Below is a small trained network, with its code and all its weights. Each question gives an input and a class and asks what happens when units are switched off, that is, made to give their printed mean instead of their output.

import numpy as np


def w(rows, s, z=0):
    codes = np.array(rows[::2]) - 128.0
    scale = np.full(codes.shape[1], s)
    scale[-1] = z or s
    return codes * scale


def f(y):
    return y / 2 * (1 + np.tanh(0.7978845608 * (y + 0.044715 * y**3)))


def log_softmax(a):
    a = a - a.max(-1, keepdims=True)
    return a - np.log(np.exp(a).sum(-1, keepdims=True))


def net(x, mask):
    res = np.array(x, float).reshape(1, 8) / 4 @ E
    y = f(res @ A[0][:, :-1].T + A[0][:, -1])
    res = res + np.where(mask, y, B[0][:, -1]) @ B[0][:, :-1]
    return log_softmax(res[-1] @ U[:, :-1].T + U[:, -1])


A, B = {}, {}
E = w([
[164,131,135,202,230,117,171],'x0',
[102,86,118,136,123,251,186],'x1',
[109,108,114,141,123,108,124],'x2',
[240,84,63,97,139,143,107],'x3',
[134,134,135,125,132,137,124],'x4',
[114,113,118,141,122,115,121],'x5',
[130,130,118,128,120,118,141],'x6',
[143,144,135,113,133,139,139],'x7',
],0.017)
A[0] = w([
[159,144,160,219,242,68,202,193],'n0',
[138,216,77,138,47,107,68,131],'n1',
[239,113,22,64,145,48,62,175],'n2',
[31,123,146,139,137,195,199,143],'n3',
[179,91,122,166,188,165,182,98],'n4',
[59,31,55,28,27,246,128,149],'n5',
[78,83,55,208,65,85,224,139],'n6',
[51,251,223,148,85,65,69,255],'n7',
[142,93,78,90,121,152,39,119],'n8',
[169,73,100,215,105,252,133,146],'n9',
[28,164,174,112,204,113,207,185],'n10',
[177,205,150,212,210,56,108,136],'n11',
[157,34,121,169,238,158,112,118],'n12',
[118,175,155,29,22,38,2,225],'n13',
[249,9,53,183,162,180,177,119],'n14',
[102,201,144,182,193,93,222,143],'n15',
[151,155,130,119,217,13,71,135],'n16',
[41,193,200,126,131,167,140,216],'n17',
[222,122,92,81,150,68,30,126],'n18',
],0.0084,0.0067)
B[0] = w([
[130,142,99,182,159,110,35,220],'n0',
[138,80,113,166,157,117,169,172],'n1',
[149,82,156,83,161,168,93,226],'n2',
[35,107,186,230,95,176,165,198],'n3',
[132,158,51,133,208,128,176,169],'n4',
[156,173,120,80,15,165,127,242],'n5',
[146,138,139,146,145,153,148,162],'n6',
[107,159,80,71,163,2,237,244],'n7',
[185,130,140,121,132,154,127,166],'n8',
[149,205,100,152,141,137,158,194],'n9',
[76,169,122,191,123,120,125,200],'n10',
[99,142,51,135,123,110,39,200],'n11',
[177,165,105,126,187,130,160,179],'n12',
[164,105,170,107,202,135,215,250],'n13',
[223,147,99,131,180,127,140,213],'n14',
[107,125,104,194,128,119,71,189],'n15',
[108,121,132,77,110,119,75,201],'n16',
[70,131,117,155,133,123,167,209],'n17',
[123,76,171,131,160,191,77,201],'n18',
],0.01,0.021)
U = w([
[153,166,112,79,160,53,204,228],'0',
[148,62,220,55,121,134,138,126],'1',
[80,159,174,81,32,115,171,155],'2',
[181,173,118,56,37,143,90,162],'3',
[102,175,110,94,94,8,71,81],'4',
[144,118,134,86,130,113,39,2],'5',
[101,152,149,164,122,133,119,84],'6',
],0.013,0.0034)

Each question gives the input, the list of numbers given to net, and the class t.
The units are the neurons (one row each of A and B). Each row of codes is followed by its name. A weight is (code - 128) times the scale printed after its matrix; where a second scale follows, it is the last column's (A, B and U).
mask holds one flag per neuron, in row order. A switched-off neuron (its flag False) gives its mean, the last column of its row in B, instead of its output. The means were averaged over made-up inputs and are rounded, as every weight is.
A unit's drop is (log p(t) with every unit on - log p(t) with that unit switched off) / (log p(t) with every unit on - log p(t) with every unit switched off).
The circuit of an input: a set's keep is (log p(t) with only the set's units on - log p(t) with every unit switched off) / (log p(t) with every unit on - log p(t) with every unit switched off). Starting from the 12 units with the biggest drops (on a tie, the unit counted first), units are removed one at a time, each time the one whose removal leaves the highest keep (on an exact tie, the one counted first), for as long as the keep stays at least 0.8.
circuit, biggest first: the units of the circuit, biggest drop first
top k neurons: the k neurons with the biggest drops, biggest first
drop of u: that unit's drop, to one decimal
input [7,0,5,1,5,7,-4,3], class 5: circuit, biggest first -> n7, n0
input [-7,-7,-8,2,-2,0,2,-6], class 1: top neuron -> n18
input [0,2,5,2,-7,-8,0,1], class 3: circuit, biggest first -> n7, n13
input [-1,7,-1,5,2,-3,6,6], class 3: top 3 neurons -> n5, n7, n13
input [4,4,-2,0,6,2,-4,8], class 6: top 3 neurons -> n7, n13, n3
input [1,4,4,0,3,5,6,-4], class 6: top 3 neurons -> n7, n13, n3
input [0,5,-7,7,3,-6,3,7], class 3: top 2 neurons -> n7, n13
input [5,8,1,-1,8,4,1,8], class 6: top 2 neurons -> n7, n3
input [3,-7,8,1,2,-1,6,2], class 5: drop of n2 -> 0.2
input [-7,-8,8,0,2,0,4,2], class 0: drop of n7 -> 2.6
input [-4,-1,-2,1,7,5,6,2], class 1: drop of n7 -> 0.1
input [4,-1,1,0,-2,3,0,-6], class 4: drop of n2 -> 0.1
